Below is a small trained network, with its code and all its weights. Each question gives an input and a target symbol and asks what happens when units are switched off, that is, made to give their printed mean instead of their output.

import numpy as np


def w(rows, s, z=0):
    codes = np.array(rows[::2]) - 128.0
    scale = np.full(codes.shape[1], s)
    scale[-1] = z or s
    return codes * scale


def norm(h):
    return h / np.sqrt((h * h).mean(-1, keepdims=True) + 1e-5)


def f(y):
    return y / 2 * (1 + np.tanh(0.7978845608 * (y + 0.044715 * y**3)))


def softmax(a):
    e = np.exp(a - a.max(-1, keepdims=True))
    return e / e.sum(-1, keepdims=True)


def log_softmax(a):
    a = a - a.max(-1, keepdims=True)
    return a - np.log(np.exp(a).sum(-1, keepdims=True))


def net(x, mask):
    ids = ['ΓΘΞΠαβεσ'.index(c) for c in x.split()]
    T = len(ids)
    res = E[ids] + P[:T]
    u = 0
    for l in range(3):
        r = norm(res)
        for j in range(3):
            rows = slice(2 * j, 2 * j + 2)
            q, k, v = (r @ M[l][rows].T for M in (Q, K, V))
            z = softmax(np.where(np.tri(T) > 0, q @ k.T / 2**0.5, -1e9)) @ v
            o = O[l][rows]
            res = res + np.where(mask[u + j], z, o[:, -1]) @ o[:, :-1]
        u += 3
        y = f(norm(res) @ A[l][:, :-1].T + A[l][:, -1])
        res = res + np.where(mask[u : u + 4], y, B[l][:, -1]) @ B[l][:, :-1]
        u += 4
    return log_softmax(norm(res)[-1] @ U[:, :-1].T + U[:, -1])


Q, K, V, O, A, B = {}, {}, {}, {}, {}, {}
E = w([
[151,118,251,138,132,122,158,100,115],'Γ',
[185,153,121,157,60,165,113,110,88],'Θ',
[181,141,145,144,82,177,117,145,78],'Ξ',
[173,178,137,115,19,179,113,144,122],'Π',
[109,104,152,93,131,95,116,241,107],'α',
[103,154,157,77,171,88,50,78,133],'β',
[175,215,95,166,140,202,112,144,123],'ε',
[81,103,96,52,127,147,219,95,123],'σ',
],0.0024)
P = w([
[213,171,116,94,103,93,139,127,5],'0',
[53,200,149,147,73,98,138,126,47],'1',
[174,148,129,99,129,119,134,132,57],'2',
[65,170,154,152,89,118,131,132,87],'3',
[175,128,138,91,139,149,122,127,86],'4',
[58,154,154,152,96,131,126,135,116],'5',
[175,113,139,91,147,163,115,131,114],'6',
[60,140,143,155,111,141,120,134,141],'7',
[176,97,131,94,156,169,111,137,142],'8',
[65,126,136,164,123,147,118,136,169],'9',
[178,83,120,118,164,163,105,135,173],'10',
[80,114,124,184,137,149,122,142,208],'11',
[180,54,119,131,179,162,100,131,199],'12',
[57,115,130,169,130,118,125,130,189],'13',
],0.003)
Q[0] = w([
[250,40,75,8,212,70,155,88,68],'0.h0',
[161,52,147,52,216,47,150,94,126],'0.h0',
[2,175,103,177,75,24,183,97,102],'0.h1',
[164,125,153,62,155,139,117,141,89],'0.h1',
[10,168,45,141,132,17,152,62,148],'0.h2',
[200,111,152,133,137,157,131,81,116],'0.h2',
],0.0083)
K[0] = w([
[163,209,97,132,81,175,120,133,47],'0.h0',
[136,180,121,140,95,126,127,126,90],'0.h0',
[120,197,153,118,115,103,125,134,20],'0.h1',
[118,47,98,113,105,163,148,102,182],'0.h1',
[134,151,165,130,54,103,160,124,3],'0.h2',
[123,87,98,129,164,145,132,182,180],'0.h2',
],0.0074)
V[0] = w([
[129,119,130,132,122,186,251,87,133],'0.h0',
[109,109,63,100,108,138,139,213,110],'0.h0',
[137,130,123,134,152,147,141,92,124],'0.h1',
[86,134,100,53,148,153,239,106,152],'0.h1',
[154,81,162,123,47,125,160,133,121],'0.h2',
[159,141,158,144,108,159,166,29,151],'0.h2',
],0.0033)
O[0] = w([
[146,190,142,99,125,119,254,85,156,107],'0.h0',
[47,77,50,118,149,79,160,223,121,178],'0.h0',
[145,117,86,124,133,113,141,146,131,122],'0.h1',
[146,149,58,230,91,44,137,117,121,66],'0.h1',
[147,57,105,166,113,231,109,129,159,253],'0.h2',
[143,131,93,181,117,174,32,85,75,141],'0.h2',
],0.0026,0.00047)
A[0] = w([
[74,141,150,115,120,112,125,181,142,52],'0.n0',
[44,162,233,143,181,60,129,139,148,74],'0.n1',
[195,102,97,61,151,175,197,68,105,72],'0.n2',
[128,73,5,31,178,62,219,202,101,8],'0.n3',
],0.0029,0.0013)
B[0] = w([
[96,170,142,191,98,134,109,105,131,98],'0.n0',
[198,113,114,186,55,233,83,89,101,165],'0.n1',
[85,51,135,91,185,115,49,179,127,253],'0.n2',
[181,146,118,133,69,210,94,6,103,236],'0.n3',
],0.0024,0.00047)
Q[1] = w([
[143,141,183,157,127,176,110,123,148],'1.h0',
[94,254,120,183,95,117,181,50,177],'1.h0',
[140,117,128,132,138,114,127,130,150],'1.h1',
[154,104,129,138,149,97,128,131,183],'1.h1',
[178,103,193,30,170,142,62,142,140],'1.h2',
[153,86,193,79,145,226,103,199,144],'1.h2',
],0.007)
K[1] = w([
[106,112,154,144,105,119,126,90,243],'1.h0',
[104,56,197,175,224,74,169,45,115],'1.h0',
[131,120,144,128,139,138,116,153,135],'1.h1',
[138,97,196,124,179,157,93,193,150],'1.h1',
[147,139,72,164,194,175,109,141,213],'1.h2',
[142,116,126,139,199,133,92,121,253],'1.h2',
],0.0058)
V[1] = w([
[193,91,213,123,124,80,206,149,163],'1.h0',
[131,95,200,196,98,85,126,132,216],'1.h0',
[133,107,152,143,103,134,142,116,139],'1.h1',
[132,106,227,95,118,175,103,221,172],'1.h1',
[116,192,36,163,204,131,51,105,207],'1.h2',
[203,195,115,253,188,211,183,234,175],'1.h2',
],0.002)
O[1] = w([
[178,120,196,135,112,153,137,149,116,81],'1.h0',
[141,126,145,125,67,186,122,165,113,4],'1.h0',
[111,148,115,119,135,122,117,125,133,114],'1.h1',
[159,151,74,123,77,79,136,139,45,168],'1.h1',
[119,223,176,91,138,116,79,140,58,22],'1.h2',
[67,207,69,80,148,180,192,112,3,114],'1.h2',
],0.003,0.0016)
A[1] = w([
[48,113,86,207,83,116,166,215,226,62],'1.n0',
[79,228,174,225,115,122,211,16,146,82],'1.n1',
[36,207,96,194,69,104,34,194,107,105],'1.n2',
[180,4,115,84,136,205,81,125,111,5],'1.n3',
],0.0028,0.002)
B[1] = w([
[35,137,73,69,174,77,91,198,38,228],'1.n0',
[188,17,207,85,83,180,197,140,221,194],'1.n1',
[55,89,96,156,128,60,97,44,135,254],'1.n2',
[18,133,165,253,135,125,145,129,231,162],'1.n3',
],0.0025,0.00088)
Q[2] = w([
[134,106,132,88,103,124,113,126,13],'2.h0',
[125,61,136,204,181,254,112,120,103],'2.h0',
[106,219,45,121,189,191,143,106,177],'2.h1',
[122,117,197,149,109,89,143,114,59],'2.h1',
[181,96,56,159,73,53,165,76,119],'2.h2',
[37,138,201,65,107,183,108,136,155],'2.h2',
],0.0051)
K[2] = w([
[69,136,168,166,73,99,177,78,83],'2.h0',
[101,191,98,67,67,211,67,171,177],'2.h0',
[43,188,150,139,123,146,204,95,172],'2.h1',
[198,174,97,112,174,124,106,115,93],'2.h1',
[123,17,65,64,105,142,188,57,208],'2.h2',
[102,194,254,180,95,121,45,150,119],'2.h2',
],0.006)
V[2] = w([
[210,130,79,122,206,156,124,164,111],'2.h0',
[147,211,77,88,33,143,100,179,174],'2.h0',
[132,173,175,106,130,118,128,213,131],'2.h1',
[210,117,74,90,183,113,119,139,134],'2.h1',
[100,127,90,183,164,155,155,130,126],'2.h2',
[179,200,163,197,117,85,117,253,113],'2.h2',
],0.0031)
O[2] = w([
[67,60,165,196,79,64,130,131,149,126],'2.h0',
[191,104,186,119,22,188,160,88,166,103],'2.h0',
[166,81,95,130,177,102,114,145,147,68],'2.h1',
[120,159,54,91,146,207,85,135,176,149],'2.h1',
[156,108,142,89,69,117,84,117,115,104],'2.h2',
[14,191,252,85,161,191,135,123,179,8],'2.h2',
],0.0029,0.0013)
A[2] = w([
[87,80,113,74,126,115,255,166,195,2],'2.n0',
[99,143,88,109,160,46,104,130,122,94],'2.n1',
[168,128,169,126,162,91,78,164,158,85],'2.n2',
[98,140,105,155,103,146,58,63,122,118],'2.n3',
],0.0056,0.0038)
B[2] = w([
[157,140,143,68,162,65,246,221,123,249],'2.n0',
[148,70,158,160,81,247,172,150,119,204],'2.n1',
[56,207,43,87,4,89,162,109,148,121],'2.n2',
[166,145,165,115,201,63,137,160,187,250],'2.n3',
],0.004,0.0014)
U = w([
[175,110,224,163,56,237,138,112,171,111],'Γ',
[232,67,33,181,111,78,125,91,97,167],'Θ',
[153,194,115,41,197,189,92,100,34,127],'Ξ',
[75,205,66,74,32,97,106,88,188,151],'Π',
[3,62,109,193,144,156,74,178,108,104],'α',
[150,156,179,160,224,49,46,129,210,128],'β',
[74,174,187,207,110,38,181,34,54,8],'ε',
[139,112,132,55,144,75,235,206,155,185],'σ',
],0.0063,0.0016)

Each question gives the input, a string of symbols that net reads in full, and the target symbol t.
The units are the heads (2 rows each of Q, K, V and O) and the neurons (one row each of A and B). Each row of codes is followed by its name. A weight is (code - 128) times the scale printed after its matrix; where a second scale follows, it is the last column's (O, A, B and U).
mask holds one flag per unit, layer by layer, with each layer's heads first. A switched-off unit (its flag False) gives its mean, the last column of its rows in O or B, instead of its output. The means were averaged over made-up inputs and are rounded, as every weight is.
A unit's drop is (log p(t) with every unit on - log p(t) with that unit switched off) / (log p(t) with every unit on - log p(t) with every unit switched off).
The circuit of an input: a set's keep is (log p(t) with only the set's units on - log p(t) with every unit switched off) / (log p(t) with every unit on - log p(t) with every unit switched off). Starting from the 12 units with the biggest drops (on a tie, the unit counted first), units are removed one at a time, each time the one whose removal leaves the highest keep (on an exact tie, the one counted first), for as long as the keep stays at least 0.8.
circuit, biggest first: the units of the circuit, biggest drop first
unit that matters most: the unit with the biggest drop
k most important neurons: the k neurons with the biggest drops, biggest first
k most important neurons of layer l: the k neurons of layer l with the biggest drops, biggest first
which heads matter: for each layer, one digit per head in row order, 1 if its drop is at least 0.15 and else 0, layers parted by /
input ε α σ σ Ξ ε α, target Ξ: circuit, biggest first => (1.h2, 0.n3)
input σ Γ Ξ σ β α α σ α ε, target α: unit that matters most => 0.h0
input β β Γ Γ ε Ξ Γ Ξ Γ, target α: which heads matter => 001 / 000 / 000
input β σ σ ε, target σ: circuit, biggest first => (0.h0, 1.n1, 2.n0)
input Γ σ Γ Π β, target Π: circuit, biggest first => (2.n2, 1.h2)
input Γ ε β β σ, target Θ: circuit, biggest first => (0.h1, 2.h2)
input Π Γ σ α Θ ε Γ ε, target Γ: circuit, biggest first => (0.h0, 1.n1)
input α β ε α, target α: 2 most important neurons of layer 2 => (2.n1, 2.n0)
input Θ β ε σ σ σ α, target Θ: circuit, biggest first => (0.h1, 0.n3)
input α σ Γ Π Π, target Γ: circuit, biggest first => (0.h2, 1.n3, 2.h2)
input Ξ Π σ σ α α Γ β Π, target Π: circuit, biggest first => (2.n2, 0.h2, 1.h2)
input σ Ξ β ε β Π Θ Γ Ξ Γ Π β Γ Ξ, target Γ: 2 most important neurons => (0.n2, 1.n1)
input α α Θ, target σ: which heads matter => 001 / 001 / 001
input σ Γ ε σ ε Θ α Π, target α: unit that matters most => 0.h0
input ε α Π Γ β ε Π Θ Θ σ Γ Ξ Ξ, target α: circuit, biggest first => (1.n3, 1.h2)
input ε ε Γ σ ε σ Γ Ξ, target Γ: which heads matter => 100 / 100 / 000
input ε β ε α σ ε ε Θ β ε, target β: circuit, biggest first => (0.h0, 2.n3)
input σ Γ α Γ α β Θ ε β Γ Π Θ α ε, target α: circuit, biggest first => (1.n0, 2.n1, 0.h0)
input Γ σ Π σ σ Ξ ε σ Θ Π σ Π, target σ: circuit, biggest first => (0.h0, 2.n0)
input α ε σ σ Γ α Θ α ε α ε β ε, target Ξ: circuit, biggest first => (1.h2)
input α Π σ ε Π Γ Θ, target Γ: circuit, biggest first => (1.n3, 2.h0)
input Π β Γ α Θ Π Π Ξ Ξ Π, target α: 2 most important neurons => (1.n0, 0.n3)
input Π α Θ Ξ, target α: which heads matter => 100 / 000 / 000
input α Π Π Θ, target α: 2 most important neurons => (1.n0, 0.n3)
input Θ Ξ β Γ α, target Π: which heads matter => 000 / 001 / 000
input σ ε Ξ β Θ, target Π: which heads matter => 110 / 001 / 000
input α σ Θ ε, target σ: unit that matters most => 1.n1
